Here is a tiny trained network, its code and every weight. The questions are about switching its units off for an input and a class, where a switched-off unit gives its printed mean instead of its output.

import numpy as np


def w(rows, s, z=0):
    codes = np.array(rows[::2]) - 128.0
    scale = np.full(codes.shape[1], s)
    scale[-1] = z or s
    return codes * scale


def norm(h):
    return h / np.sqrt((h * h).mean(-1, keepdims=True) + 1e-5)


def f(y):
    return y / 2 * (1 + np.tanh(0.7978845608 * (y + 0.044715 * y**3)))


def log_softmax(a):
    a = a - a.max(-1, keepdims=True)
    return a - np.log(np.exp(a).sum(-1, keepdims=True))


def net(x, mask):
    res = np.array(x, float).reshape(1, 8) / 4 @ E
    u = 0
    for l in range(2):
        y = f(norm(res) @ A[l][:, :-1].T + A[l][:, -1])
        res = res + np.where(mask[u : u + 7], y, B[l][:, -1]) @ B[l][:, :-1]
        u += 7
    return log_softmax(norm(res)[-1] @ U[:, :-1].T + U[:, -1])


A, B = {}, {}
E = w([
[126,128,131,126,128,127,126,125,129,130],'x0',
[127,129,128,128,126,124,125,127,127,127],'x1',
[124,77,176,2,166,78,104,208,162,137],'x2',
[130,128,129,131,129,125,129,129,126,127],'x3',
[119,186,180,134,172,217,13,170,40,144],'x4',
[129,128,128,128,130,129,131,129,128,127],'x5',
[130,131,129,127,129,132,129,126,129,126],'x6',
[139,95,72,192,241,81,78,151,175,189],'x7',
],0.0034)
A[0] = w([
[161,71,86,174,194,111,96,144,165,156,46],'0.n0',
[128,116,100,128,117,68,200,107,189,116,90],'0.n1',
[146,138,179,59,38,181,163,78,91,98,16],'0.n2',
[112,168,174,139,174,175,69,180,82,145,56],'0.n3',
[97,71,160,4,152,80,98,192,127,146,67],'0.n4',
[107,153,61,242,82,161,142,43,57,129,32],'0.n5',
[154,125,186,64,49,170,158,71,93,96,6],'0.n6',
],0.0037,0.0015)
B[0] = w([
[52,193,133,166,107,89,165,157,82,125,192],'0.n0',
[122,93,116,100,97,196,44,105,55,129,190],'0.n1',
[62,175,85,172,133,29,133,235,111,93,213],'0.n2',
[132,83,99,99,84,124,127,53,84,136,220],'0.n3',
[199,193,178,198,147,223,201,95,201,95,245],'0.n4',
[206,145,236,131,167,185,162,140,252,103,250],'0.n5',
[60,158,98,152,153,55,126,204,127,118,195],'0.n6',
],0.0047,0.0026)
A[1] = w([
[120,79,85,125,63,75,201,90,179,90,99],'1.n0',
[119,108,70,191,225,67,94,136,151,188,61],'1.n1',
[158,110,205,3,189,116,137,213,210,125,66],'1.n2',
[175,131,101,194,195,115,99,98,143,191,103],'1.n3',
[137,80,93,145,92,78,174,101,198,118,82],'1.n4',
[134,178,179,118,115,217,34,126,32,95,224],'1.n5',
[125,27,44,69,69,95,178,59,177,119,2],'1.n6',
],0.0038,0.0014)
B[1] = w([
[123,115,126,95,203,133,71,146,94,187,178],'1.n0',
[75,186,133,87,21,85,186,192,67,33,185],'1.n1',
[151,171,122,255,90,184,152,57,166,114,186],'1.n2',
[99,131,157,51,65,124,161,158,137,83,190],'1.n3',
[131,129,152,93,154,170,65,134,95,150,164],'1.n4',
[135,44,71,94,152,69,133,104,153,177,252],'1.n5',
[144,106,119,118,153,124,65,107,67,173,154],'1.n6',
],0.0052,0.0034)
U = w([
[190,168,190,201,144,204,167,89,254,106,252],'0',
[37,187,102,106,77,28,159,239,71,68,61],'1',
[152,30,86,49,167,125,27,69,52,212,88],'2',
],0.0072,0.00042)

Each question gives the input, the list of numbers given to net, and the class t.
The units are the neurons (one row each of A and B). Each row of codes is followed by its name. A weight is (code - 128) times the scale printed after its matrix; where a second scale follows, it is the last column's (A, B and U).
mask holds one flag per neuron, layer by layer. A switched-off neuron (its flag False) gives its mean, the last column of its row in B, instead of its output. The means were averaged over made-up inputs and are rounded, as every weight is.
A unit's drop is (log p(t) with every unit on - log p(t) with that unit switched off) / (log p(t) with every unit on - log p(t) with every unit switched off).
The circuit of an input: a set's keep is (log p(t) with only the set's units on - log p(t) with every unit switched off) / (log p(t) with every unit on - log p(t) with every unit switched off). Starting from the 12 units with the biggest drops (on a tie, the unit counted first), units are removed one at a time, each time the one whose removal leaves the highest keep (on an exact tie, the one counted first), for as long as the keep stays at least 0.8.
circuit, biggest first: the units of the circuit, biggest drop first
unit that matters most: the unit with the biggest drop
top k neurons: the k neurons with the biggest drops, biggest first
k most important neurons of layer l: the k neurons of layer l with the biggest drops, biggest first
drop when u is switched off: that unit's drop, to one decimal
input [5,-6,5,3,3,-2,3,-5], class 0: top 2 neurons	[0.n4; 1.n2]
input [-6,3,-3,-6,-4,4,7,0], class 2: circuit, biggest first	[0.n4; 1.n0]
input [-6,-6,7,5,1,-7,5,6], class 0: unit that matters most	0.n4
input [-3,1,5,4,-4,-7,-5,7], class 1: 2 most important neurons of layer 0	[0.n5; 0.n0]
input [-3,0,-6,-2,-7,6,-6,-2], class 2: circuit, biggest first	[0.n4; 1.n0; 1.n6]
input [-3,8,-1,5,-7,3,1,5], class 2: top 2 neurons	[1.n6; 0.n2]
input [-7,-2,2,-4,-5,2,7,4], class 2: top 2 neurons	[0.n2; 1.n6]
input [-4,-4,6,-5,-5,-7,5,6], class 0: top 4 neurons	[0.n4; 1.n2; 0.n2; 0.n6]
input [6,-8,5,6,5,0,4,-4], class 0: top 3 neurons	[0.n4; 1.n2; 0.n1]
input [-3,0,1,5,8,-6,8,-5], class 2: 2 most important neurons of layer 1	[1.n5; 1.n1]
input [-7,2,2,4,-8,5,-2,8], class 1: top 4 neurons	[1.n1; 0.n0; 0.n3; 1.n5]
input [3,0,2,-7,5,1,5,5], class 1: top 2 neurons	[1.n1; 0.n1]
input [-7,-4,5,4,4,2,-4,6], class 1: top 2 neurons	[0.n5; 1.n1]
input [3,-3,-2,8,7,2,-8,-4], class 2: unit that matters most	1.n5
input [-7,-1,5,4,-2,3,3,8], class 1: top 3 neurons	[1.n1; 0.n5; 0.n0]
input [-4,-3,-6,8,8,6,2,-2], class 2: top 4 neurons	[1.n5; 0.n4; 1.n2; 0.n3]
input [0,-1,1,3,4,1,-3,4], class 1: 2 most important neurons of layer 0	[0.n1; 0.n0]
input [-3,3,8,1,8,-7,-2,-7], class 0: top 3 neurons	[0.n4; 1.n2; 0.n1]
input [6,2,5,5,3,2,-1,5], class 0: top 3 neurons	[0.n4; 1.n2; 0.n2]
input [-7,-3,7,5,-5,5,0,4], class 0: top neuron	[1.n2]
input [-6,-8,4,7,-6,6,-1,-2], class 2: drop when 0.n5 is switched off	0.7
